Here is a tiny trained network, its code and every weight. The questions are about switching its units off for an input and a target symbol, where a switched-off unit gives its printed mean instead of its output.

import numpy as np


def w(rows, s, z=0):
    codes = np.array(rows[::2]) - 128.0
    scale = np.full(codes.shape[1], s)
    scale[-1] = z or s
    return codes * scale


def f(y):
    return np.maximum(y, 0)


def softmax(a):
    e = np.exp(a - a.max(-1, keepdims=True))
    return e / e.sum(-1, keepdims=True)


def log_softmax(a):
    a = a - a.max(-1, keepdims=True)
    return a - np.log(np.exp(a).sum(-1, keepdims=True))


def net(x, mask):
    ids = ['ΓΞβδηλτψ'.index(c) for c in x.split()]
    T = len(ids)
    res = E[ids] + P[:T]
    r = res
    for j in range(3):
        rows = slice(4 * j, 4 * j + 4)
        q, k, v = (r @ M[0][rows].T for M in (Q, K, V))
        z = softmax(np.where(np.tri(T) > 0, q @ k.T / 4**0.5, -1e9)) @ v
        o = O[0][rows]
        res = res + np.where(mask[j], z, o[:, -1]) @ o[:, :-1]
    y = f(res @ A[0][:, :-1].T + A[0][:, -1])
    res = res + np.where(mask[3:7], y, B[0][:, -1]) @ B[0][:, :-1]
    return log_softmax(res[-1] @ U[:, :-1].T + U[:, -1])


Q, K, V, O, A, B = {}, {}, {}, {}, {}, {}
E = w([
[38,127,137,105,226,178,88,103,83,145],'Γ',
[104,140,66,176,78,206,76,196,100,130],'Ξ',
[94,111,59,132,55,187,141,139,175,98],'β',
[144,53,95,151,143,176,69,187,89,129],'δ',
[133,201,60,94,191,168,108,152,80,42],'η',
[192,184,170,147,143,139,106,208,166,30],'λ',
[144,150,150,80,115,144,30,91,113,109],'τ',
[149,166,81,114,82,2,57,144,156,103],'ψ',
],0.018)
P = w([
[98,224,133,8,140,78,93,157,146,120],'0',
[57,127,167,137,161,160,140,144,178,106],'1',
[89,106,134,118,192,78,143,245,96,125],'2',
[136,219,96,96,167,98,100,97,133,101],'3',
[87,111,155,161,145,171,145,107,150,81],'4',
[82,95,162,119,217,135,135,185,108,123],'5',
[180,192,60,133,165,93,111,56,115,95],'6',
[102,87,172,150,120,178,169,30,109,128],'7',
[126,96,160,145,155,139,148,194,99,97],'8',
],0.012)
Q[0] = w([
[147,134,91,123,109,158,181,139,48,123],'head 1',
[84,128,94,94,194,145,73,198,65,117],'head 1',
[160,120,144,85,120,121,125,50,86,132],'head 1',
[47,155,115,134,171,254,15,127,135,93],'head 1',
[127,212,118,69,125,126,58,120,164,112],'head 2',
[133,92,164,102,91,18,193,102,139,149],'head 2',
[78,92,145,181,87,118,159,118,178,226],'head 2',
[65,157,119,73,129,117,133,177,120,134],'head 2',
[193,172,144,160,120,165,43,48,94,160],'head 3',
[151,228,125,178,120,48,183,89,182,186],'head 3',
[134,100,111,158,186,147,40,143,130,122],'head 3',
[95,106,83,113,118,226,180,105,212,105],'head 3',
],0.01)
K[0] = w([
[135,123,104,2,113,118,137,106,31,142],'head 1',
[196,138,106,144,129,58,94,33,120,99],'head 1',
[73,175,120,108,226,105,147,166,130,163],'head 1',
[192,121,102,245,119,150,196,27,57,101],'head 1',
[103,146,38,219,120,138,120,69,113,116],'head 2',
[67,170,125,81,170,44,90,202,224,77],'head 2',
[108,122,165,148,151,225,118,205,249,55],'head 2',
[164,198,174,162,101,113,110,41,173,57],'head 2',
[51,88,160,60,114,216,39,38,39,212],'head 3',
[40,169,152,75,200,134,110,228,156,235],'head 3',
[194,153,119,162,214,176,94,59,86,146],'head 3',
[77,136,63,164,141,210,185,75,127,119],'head 3',
],0.0076)
V[0] = w([
[163,108,64,220,93,103,130,172,131,104],'head 1',
[162,130,93,77,215,161,209,110,109,76],'head 1',
[72,155,134,110,141,161,171,190,145,182],'head 1',
[29,169,88,187,143,69,115,121,201,112],'head 1',
[139,196,163,168,123,169,28,84,129,12],'head 2',
[119,150,119,123,82,172,117,94,108,82],'head 2',
[152,131,88,143,109,50,97,60,116,213],'head 2',
[115,186,1,123,121,55,111,121,54,92],'head 2',
[62,103,105,22,100,160,172,102,124,88],'head 3',
[120,96,58,92,34,204,233,106,217,193],'head 3',
[86,60,95,113,116,155,80,173,137,111],'head 3',
[172,114,241,98,118,174,127,108,137,121],'head 3',
],0.0079)
O[0] = w([
[133,150,167,158,126,50,183,167,104,140,95],'head 1',
[130,154,59,156,185,143,160,164,120,60,164],'head 1',
[125,191,152,192,114,218,147,84,108,126,126],'head 1',
[35,103,97,140,39,121,172,96,160,202,166],'head 1',
[255,96,132,113,50,135,106,128,111,165,229],'head 2',
[155,131,80,189,69,189,106,90,89,177,151],'head 2',
[75,125,93,107,57,112,104,58,116,70,78],'head 2',
[131,122,43,136,104,111,200,95,136,165,182],'head 2',
[127,105,93,164,185,20,114,125,171,156,156],'head 3',
[129,149,165,189,159,67,119,54,139,118,3],'head 3',
[131,55,153,137,134,99,52,196,106,92,167],'head 3',
[202,121,149,68,133,118,214,165,124,143,118],'head 3',
],0.0075,0.012)
A[0] = w([
[113,160,252,190,50,47,178,114,134,67,83],'neuron 1',
[53,3,215,176,140,202,156,125,51,71,72],'neuron 2',
[181,106,169,116,156,189,99,195,95,138,94],'neuron 3',
[116,42,190,255,131,192,220,185,116,141,253],'neuron 4',
],0.0075,0.0029)
B[0] = w([
[143,115,171,122,60,25,212,111,71,202,131],'neuron 1',
[159,207,166,145,94,138,125,204,255,179,192],'neuron 2',
[170,91,136,180,149,67,151,21,163,65,248],'neuron 3',
[62,217,167,62,199,123,162,64,38,169,210],'neuron 4',
],0.0084,0.014)
U = w([
[123,101,125,211,110,192,171,99,221,109,146],'Γ',
[177,178,154,118,108,146,69,117,80,136,27],'Ξ',
[133,139,117,140,139,83,125,89,121,127,44],'β',
[186,163,142,154,141,96,103,171,161,119,94],'δ',
[93,99,101,144,168,160,127,105,81,82,118],'η',
[173,156,128,87,148,136,183,141,85,119,22],'λ',
[143,2,164,177,128,154,124,120,108,107,254],'τ',
[141,63,155,152,76,164,156,218,110,161,249],'ψ',
],0.0082,0.0039)

Each question gives the input, a string of symbols that net reads in full, and the target symbol t.
The units are the heads (4 rows each of Q, K, V and O) and the neurons (one row each of A and B). Each row of codes is followed by its name. A weight is (code - 128) times the scale printed after its matrix; where a second scale follows, it is the last column's (O, A, B and U).
mask holds one flag per unit, heads first, then neurons. A switched-off unit (its flag False) gives its mean, the last column of its rows in O or B, instead of its output. The means were averaged over made-up inputs and are rounded, as every weight is.
A unit's drop is (log p(t) with every unit on - log p(t) with that unit switched off) / (log p(t) with every unit on - log p(t) with every unit switched off).
The circuit of an input: a set's keep is (log p(t) with only the set's units on - log p(t) with every unit switched off) / (log p(t) with every unit on - log p(t) with every unit switched off). Starting from all 7 units, units are removed one at a time, each time the one whose removal leaves the highest keep (on an exact tie, the one counted first), for as long as the keep stays at least 0.8.
units of the circuit, in order: the units of the circuit, biggest drop first
unit that matters most: the unit with the biggest drop
k most important neurons: the k neurons with the biggest drops, biggest first
heads that matter: for each layer, one digit per head in row order, 1 if its drop is at least 0.15 and else 0, layers parted by /
input Γ ψ η, target ψ: units of the circuit, in order => head 1; neuron 3
input λ λ λ, target λ: units of the circuit, in order => neuron 4; head 3; head 2
input Γ β Γ η Γ τ Ξ, target ψ: units of the circuit, in order => neuron 3; head 2; neuron 4
input Γ Γ β τ Ξ λ λ δ, target δ: units of the circuit, in order => neuron 2; head 2; head 1
input Ξ Γ Ξ ψ δ τ, target ψ: unit that matters most => head 1
input Γ η δ, target η: heads that matter => 100
input λ η Γ, target λ: units of the circuit, in order => neuron 4; head 3; head 2
input τ λ β, target τ: heads that matter => 110
input τ Γ Ξ, target τ: units of the circuit, in order => head 1; neuron 3; neuron 2
input η β τ η Γ Γ Γ λ Γ, target λ: heads that matter => 001
input δ λ δ, target λ: heads that matter => 001
input η ψ Γ λ Γ δ δ Ξ, target Ξ: 2 most important neurons => neuron 4; neuron 2
input δ Γ Γ, target δ: heads that matter => 011
input δ β Γ Γ η λ λ Γ λ, target λ: units of the circuit, in order => head 3; neuron 4
input Γ β Γ, target β: units of the circuit, in order => head 3
input ψ δ η, target ψ: units of the circuit, in order => head 1; neuron 4
input Γ λ Γ Γ τ η, target τ: 2 most important neurons => neuron 4; neuron 3
input τ Γ β, target τ: 2 most important neurons => neuron 2; neuron 4
input ψ δ λ, target ψ: heads that matter => 110
input λ Γ τ Γ ψ Γ, target ψ: unit that matters most => head 1
input λ Ξ β, target λ: heads that matter => 110
input δ η β, target η: heads that matter => 001
input Γ λ λ Γ δ Γ Γ τ λ, target τ: units of the circuit, in order => neuron 3; head 1; neuron 2
input Γ τ η Γ Γ Γ Γ τ Γ, target τ: units of the circuit, in order => head 1; neuron 3; head 2
input Γ δ λ δ Ξ, target Ξ: units of the circuit, in order => neuron 4; head 1; head 2
input λ δ δ δ, target τ: units of the circuit, in order => neuron 4; neuron 2
input η Γ β, target η: units of the circuit, in order => neuron 4; neuron 2; head 1
input β Γ ψ, target ψ: units of the circuit, in order => neuron 3; head 1
input δ τ Ξ, target τ: unit that matters most => neuron 3
